Below are the code and all the weights of a small trained network. Each question names an input and a target symbol and asks about switching units off, where a switched-off unit gives its printed mean instead of its output.

import numpy as np


def w(rows, s, z=0):
    codes = np.array(rows[::2]) - 128.0
    scale = np.full(codes.shape[1], s)
    scale[-1] = z or s
    return codes * scale


def f(y):
    return np.maximum(y, 0)


def softmax(a):
    e = np.exp(a - a.max(-1, keepdims=True))
    return e / e.sum(-1, keepdims=True)


def log_softmax(a):
    a = a - a.max(-1, keepdims=True)
    return a - np.log(np.exp(a).sum(-1, keepdims=True))


def net(x, mask):
    ids = ['ΔΘαηλμφω'.index(c) for c in x.split()]
    T = len(ids)
    res = E[ids] + P[:T]
    u = 0
    for l in range(3):
        r = res
        for j in range(2):
            rows = slice(4 * j, 4 * j + 4)
            q, k, v = (r @ M[l][rows].T for M in (Q, K, V))
            z = softmax(np.where(np.tri(T) > 0, q @ k.T / 4**0.5, -1e9)) @ v
            o = O[l][rows]
            res = res + np.where(mask[u + j], z, o[:, -1]) @ o[:, :-1]
        u += 2
        y = f(res @ A[l][:, :-1].T + A[l][:, -1])
        res = res + np.where(mask[u : u + 8], y, B[l][:, -1]) @ B[l][:, :-1]
        u += 8
    return log_softmax(res[-1] @ U[:, :-1].T + U[:, -1])


Q, K, V, O, A, B = {}, {}, {}, {}, {}, {}
E = w([
[76,135,3],'Δ',
[77,199,181],'Θ',
[93,192,208],'α',
[78,42,93],'η',
[183,75,136],'λ',
[78,30,223],'μ',
[181,215,102],'φ',
[203,160,137],'ω',
],0.0049)
P = w([
[54,98,79],'0',
[88,130,122],'1',
[119,143,139],'2',
[149,155,154],'3',
[196,161,153],'4',
[222,166,149],'5',
[248,163,142],'6',
],0.0017)
Q[0] = w([
[3,61,159],'L0H0',
[141,173,161],'L0H0',
[191,105,84],'L0H0',
[84,177,192],'L0H0',
[100,16,51],'L0H1',
[198,172,134],'L0H1',
[175,89,153],'L0H1',
[96,215,119],'L0H1',
],0.027)
K[0] = w([
[45,33,79],'L0H0',
[156,101,179],'L0H0',
[116,194,113],'L0H0',
[150,46,181],'L0H0',
[71,3,82],'L0H1',
[199,133,120],'L0H1',
[154,88,169],'L0H1',
[129,210,89],'L0H1',
],0.027)
V[0] = w([
[116,135,183],'L0H0',
[121,143,141],'L0H0',
[132,87,204],'L0H0',
[125,156,79],'L0H0',
[125,92,217],'L0H1',
[140,164,40],'L0H1',
[119,73,253],'L0H1',
[135,141,101],'L0H1',
],0.0051)
O[0] = w([
[153,133,158,205],'L0H0',
[146,128,141,151],'L0H0',
[137,146,196,211],'L0H0',
[122,117,84,75],'L0H0',
[114,117,52,219],'L0H1',
[140,135,211,34],'L0H1',
[111,112,2,255],'L0H1',
[130,125,150,99],'L0H1',
],0.0073,0.00039)
A[0] = w([
[76,68,212,4],'L0N0',
[164,75,152,190],'L0N1',
[229,101,93,93],'L0N2',
[121,115,220,41],'L0N3',
[226,202,123,107],'L0N4',
[254,92,119,85],'L0N5',
[51,137,47,42],'L0N6',
[106,81,184,50],'L0N7',
],0.0099,0.0017)
B[0] = w([
[105,6,71,167],'L0N0',
[90,92,180,216],'L0N1',
[95,209,172,187],'L0N2',
[87,213,124,157],'L0N3',
[253,138,113,254],'L0N4',
[112,209,212,202],'L0N5',
[117,35,66,169],'L0N6',
[128,57,99,154],'L0N7',
],0.016,0.0014)
Q[1] = w([
[185,16,37],'L1H0',
[90,14,185],'L1H0',
[86,246,195],'L1H0',
[59,120,233],'L1H0',
[141,142,82],'L1H1',
[142,144,182],'L1H1',
[102,91,114],'L1H1',
[133,139,155],'L1H1',
],0.013)
K[1] = w([
[5,193,47],'L1H0',
[42,37,124],'L1H0',
[254,88,201],'L1H0',
[151,13,183],'L1H0',
[87,183,131],'L1H1',
[172,114,139],'L1H1',
[122,78,118],'L1H1',
[148,126,131],'L1H1',
],0.013)
V[1] = w([
[213,1,218],'L1H0',
[147,101,142],'L1H0',
[129,125,132],'L1H0',
[127,129,128],'L1H0',
[92,103,157],'L1H1',
[124,103,162],'L1H1',
[94,74,117],'L1H1',
[159,159,96],'L1H1',
],0.0056)
O[1] = w([
[202,253,114,255],'L1H0',
[141,161,116,153],'L1H0',
[133,135,124,131],'L1H0',
[131,122,134,127],'L1H0',
[132,145,168,128],'L1H1',
[122,170,141,144],'L1H1',
[204,194,166,109],'L1H1',
[125,100,91,124],'L1H1',
],0.0056,0.0014)
A[1] = w([
[102,81,42,153],'L1N0',
[128,128,128,126],'L1N1',
[59,69,160,4],'L1N2',
[127,126,125,105],'L1N3',
[75,68,109,55],'L1N4',
[112,108,104,122],'L1N5',
[235,73,60,77],'L1N6',
[2,104,107,104],'L1N7',
],0.0094,0.002)
B[1] = w([
[112,44,146,251],'L1N0',
[128,129,128,128],'L1N1',
[59,135,1,173],'L1N2',
[134,124,126,128],'L1N3',
[72,121,35,207],'L1N4',
[111,110,108,170],'L1N5',
[48,192,46,229],'L1N6',
[55,137,25,235],'L1N7',
],0.016,0.0017)
Q[2] = w([
[115,124,77],'L2H0',
[139,166,188],'L2H0',
[41,92,116],'L2H0',
[190,2,86],'L2H0',
[115,138,143],'L2H1',
[120,109,104],'L2H1',
[91,124,141],'L2H1',
[221,162,103],'L2H1',
],0.029)
K[2] = w([
[174,59,122],'L2H0',
[105,227,156],'L2H0',
[181,95,43],'L2H0',
[3,9,90],'L2H0',
[161,170,134],'L2H1',
[121,123,185],'L2H1',
[182,174,172],'L2H1',
[25,95,35],'L2H1',
],0.022)
V[2] = w([
[126,103,165],'L2H0',
[28,79,249],'L2H0',
[169,67,189],'L2H0',
[9,173,129],'L2H0',
[128,143,137],'L2H1',
[135,149,139],'L2H1',
[139,139,142],'L2H1',
[141,140,125],'L2H1',
],0.012)
O[2] = w([
[86,115,156,75],'L2H0',
[39,26,251,36],'L2H0',
[36,140,152,2],'L2H0',
[184,40,182,230],'L2H0',
[129,140,123,114],'L2H1',
[132,161,106,102],'L2H1',
[129,167,99,96],'L2H1',
[138,165,98,115],'L2H1',
],0.012,0.0083)
A[2] = w([
[105,173,155,254],'L2N0',
[11,103,168,113],'L2N1',
[163,122,226,181],'L2N2',
[128,128,128,127],'L2N3',
[112,204,183,78],'L2N4',
[85,76,82,233],'L2N5',
[28,58,25,53],'L2N6',
[103,71,159,84],'L2N7',
],0.012,0.0062)
B[2] = w([
[67,194,232,181],'L2N0',
[14,60,144,151],'L2N1',
[197,123,182,190],'L2N2',
[128,128,128,128],'L2N3',
[94,108,49,158],'L2N4',
[95,24,109,253],'L2N5',
[80,253,141,212],'L2N6',
[146,173,75,182],'L2N7',
],0.028,0.0083)
U = w([
[40,102,17,171],'Δ',
[167,16,104,98],'Θ',
[192,86,159,177],'α',
[140,127,153,5],'η',
[86,91,186,3],'λ',
[165,151,222,165],'μ',
[191,199,64,137],'φ',
[71,254,155,206],'ω',
],0.003,0.0014)

Each question gives the input, a string of symbols that net reads in full, and the target symbol t.
The units are the heads (4 rows each of Q, K, V and O) and the neurons (one row each of A and B). Each row of codes is followed by its name. A weight is (code - 128) times the scale printed after its matrix; where a second scale follows, it is the last column's (O, A, B and U).
mask holds one flag per unit, layer by layer, with each layer's heads first. A switched-off unit (its flag False) gives its mean, the last column of its rows in O or B, instead of its output. The means were averaged over made-up inputs and are rounded, as every weight is.
A unit's drop is (log p(t) with every unit on - log p(t) with that unit switched off) / (log p(t) with every unit on - log p(t) with every unit switched off).
The circuit of an input: a set's keep is (log p(t) with only the set's units on - log p(t) with every unit switched off) / (log p(t) with every unit on - log p(t) with every unit switched off). Starting from the 12 units with the biggest drops (on a tie, the unit counted first), units are removed one at a time, each time the one whose removal leaves the highest keep (on an exact tie, the one counted first), for as long as the keep stays at least 0.8.
units of the circuit, in order: the units of the circuit, biggest drop first
top k neurons in layer l: the k neurons of layer l with the biggest drops, biggest first
heads that matter: for each layer, one digit per head in row order, 1 if its drop is at least 0.15 and else 0, layers parted by /
input α φ φ η μ η, target Θ: heads that matter	01 / 01 / 10
input Θ φ Δ η Δ Θ Δ, target α: top 3 neurons in layer 1	(L1N7; L1N4; L1N2)
input λ Δ ω λ α φ, target φ: units of the circuit, in order	(L0N4; L1N6; L0H1; L2H0)
input μ α ω λ φ α Θ, target φ: units of the circuit, in order	(L0N4; L2H0)
input η ω μ φ Θ α, target φ: units of the circuit, in order	(L0N4; L2H0)
input Θ Θ Θ, target Θ: units of the circuit, in order	(L2N6; L2N0)
input Θ μ μ μ μ μ, target α: heads that matter	00 / 00 / 10
input μ Θ λ Δ μ Δ, target Θ: heads that matter	01 / 00 / 10
input Θ μ φ φ Θ α, target φ: units of the circuit, in order	(L0N4; L2H0; L1N0)
input μ φ φ α Θ ω μ, target Θ: heads that matter	00 / 01 / 10
input μ Θ Δ μ, target Θ: heads that matter	00 / 00 / 10
input α Θ λ Θ, target λ: top 2 neurons in layer 0	(L0N4; L0N5)
input φ μ Θ μ μ λ α, target μ: heads that matter	01 / 00 / 10
input Θ λ α ω λ λ, target ω: heads that matter	00 / 00 / 10
input φ μ ω φ, target ω: heads that matter	01 / 00 / 10
input φ μ μ Θ Δ, target Δ: heads that matter	10 / 10 / 10
input μ μ φ, target φ: heads that matter	00 / 00 / 10
input η φ Θ λ λ φ μ, target Δ: heads that matter	00 / 01 / 10
input φ λ Δ μ α Δ η, target Δ: top 4 neurons in layer 2	(L2N5; L2N6; L2N2; L2N0)
input λ Δ Θ, target λ: top 3 neurons in layer 0	(L0N4; L0N5; L0N2)
input λ Θ μ μ λ φ Θ, target φ: top 3 neurons in layer 0	(L0N4; L0N3; L0N1)
input α Θ λ α Θ λ, target λ: top 3 neurons in layer 2	(L2N1; L2N6; L2N2)
input φ φ μ φ Δ λ Δ, target Θ: top 2 neurons in layer 1	(L1N7; L1N4)
input η η Θ α η, target α: top 2 neurons in layer 2	(L2N2; L2N6)
input α μ Θ, target μ: top 2 neurons in layer 2	(L2N2; L2N5)
input μ Δ λ μ ω, target ω: top neuron in layer 0	(L0N5)
input ω η λ α Δ ω Θ, target ω: top 3 neurons in layer 2	(L2N0; L2N5; L2N2)
input μ Θ Δ α, target μ: top 2 neurons in layer 1	(L1N0; L1N7)
